Questions about the array below. Counting starts at 1.
1) The entry in the bottom-left corner?
2) The entry in row 1 and column 3?
3) The entry in row 2 and column 1?
4) The entry at row 1, column 2?
5) The bottom-right entry?
6) The entry in the top-right corner?
7) The entry directly below the centre entry?
8) The entry just left of 104?
[[122 119 116 123 131 126 127]
 [131 130 111 148 150 134 125]
 [130 122 124 128 127 128 115]
 [137 127 136 130 130 127 131]
 [122 127 118 123 126 128 122]
 [123 127 128 122 128 126 137]
 [122 131 129 119 123 134 128]
 [115 120 132 134 137 117 130]
 [130 120 126 138 125 124 132]
 [128 140 134 111 110 126 124]
 [127 130 124 125 129 133 143]
 [135 118 128 126 123 128 138]
 [127 132 122 135 133 132 104]]
1) 127
2) 116
3) 131
4) 119
5) 104
6) 127
7) 134
8) 132

Read these off the table that follows. Rows and columns are numbered from 1.
1) The entry at row 1, column 2?
2) The entry directly above the smallest entry?
3) The entry in row 1 and column 3?
4) The entry directly below the smallest entry?
5) The entry at row 2, column 1?
6) The entry in the bottom-right corner?
7) The bottom entry of the column that holds the largest entry?
8) The entry just right of the largest entry?
[[133 125 131 128 120 123 137 125 126 128 136 132 130]
 [126 128 125 124 135 136 123 130 131 128 121 125 123]
 [121 144 134 123 143 129 115 129 137 132  99 128 139]
 [122 126 126 125 128 132 125 129 130 125 123 122 126]
 [128 127 130 126 131 133 127 129 129 126 123 124 122]
 [136 119 126 135 120 119 141 127 120 128 145 131 122]
 [135 121 129 131 117 126 137 128 122 126 150 132 125]
 [133 117 124 131 111 131 138 129 121 126 154 132 113]]
1) 125
2) 121
3) 131
4) 123
5) 126
6) 113
7) 154
8) 132
